Each row has a name. After each piece below comes the name of the row it's from, unless a question asks for something else. Each question is about the rows just above it.

[ 31  18  34 -36 -65] : rez
[ 35 -65  18  31 -36] : bero
[-76 -12  10 -77   4] : zadut
How many entries does [-76] have?
1
Which row holds these entries in another order? [ 35  31  18 -36 -65]
bero
How many entries does [31 18] have?
2

[-25  20   6 -10 103 -28]  zit
[-25 -52   6 -10 103 -28]  niku
[-25  20   6 -10 103  56]  ves
Count the entries of [-25 -52   6 -10 103 -28]:
6
How many entries does [-25 -52   6 -10] have?
4

[-30  25 -51  38 -55 -47  40 -47 -34] -> vefi
[ 28 -80 -51 -12  -1  19  59 -22 -47] -> gine
[ 77  44  76 -16  32 -30  92  23  43] -> kiteg
[ -1  27 -12  59 -22 -51 -80  19 -47] -> lapov
[ 52  73 101  23  39 -34  70  53  88] -> biz
[ 83  44 101  -3  45 -39  70  53  88] -> nef
[ 40  25 -51 -47 -55 -34  37 -30 -47] -> labiz
[ 71  73  88  10   5 -30 125  75  99] -> sos
How many entries does [-1 27] have?
2
[-47  40  25 -51 -47 -55 -34  37 -30] is which row reordered?
labiz
Which row holds these entries in another order? [-80 -51 -47 -22 -12  -1  19  28  59]
gine
How many entries does [52] have?
1
How many entries does [ -1  27 -12  59 -22 -51 -80] have?
7
Number of entries in [ -1  27 -12  59 -22 -51 -80  19 -47]:
9

[ 0  0  0  0  0  0  1  0 -1  0  0  0  0  0]  zosud
[ 13 -45  31 -24  52   7  33 -20  15 -21 -46  20  22 -37]  rir
[ 0  0  1  0  1  0  0  0 -1  0  0  0  0  0]  vomis
[-11 -10  -1  83  23 -17 -40 -59  57 -10  -5  11  -9   8]  gafof
[ 13 -45  31 -24  52  26  33 -20  15 -21 -46  20  22 -37]  vaf
[ 13 -45  31 -24  52  26  33 -20  15 -21 -46  20  22  -1]  Ramu
Count the entries of [ 13 -45  31 -24  52   7  33 -20  15 -21]:
10
How many entries does [ 13 -45  31 -24  52  26  33] have?
7
How many entries does [ 0  0  1  0  1  0  0  0 -1  0  0  0] have?
12
[-1  0  0  0  0  0  0  0  0  0  0  0  0  1] is which row reordered?
zosud
Count the entries of [0 0 1]:
3
Count the entries of [ 13 -45  31 -24  52   7  33 -20  15 -21 -46  20  22 -37]:
14

[ -59  -16 -105   30   54   53  -29   38   23  -36  -44  -36  -23    4
  -18   10  -15  -31    4] = fudiz
[-25  19  36 -45  40  29  -1  38  20 -69  14 -25 -52 -17  -8 -15  19   0
 -27] = Bam
[-69  -8  13  19 -25 -27 -25  29 -17 -45  38  20  -1 -15  40 -52  36  19
   0] = Gutin
Count the entries of [ -59  -16 -105   30   54   53  -29   38   23  -36  -44  -36  -23    4
  -18   10  -15  -31    4]:
19
Which row holds these entries in another order? [-27   0  19 -15  -8 -17 -52 -25  14 -69  20  38  -1  29  40 -45  36  19
 -25]
Bam
Count the entries of [-69  -8  13  19 -25 -27 -25  29 -17 -45  38  20  -1 -15  40 -52  36  19]:
18
Number of entries in [-69  -8  13  19 -25 -27 -25  29 -17 -45]:
10
[  0 -27 -25  19  36 -45  40  29  -1  38  20 -69  14 -25 -52 -17  -8 -15
  19] is which row reordered?
Bam
[-69 -52 -45 -27 -25 -25 -17 -15  -8  -1   0  13  19  19  20  29  36  38
  40] is which row reordered?
Gutin
Count the entries of [-69  -8  13  19 -25 -27 -25  29 -17 -45  38  20  -1 -15  40 -52  36  19
   0]:
19

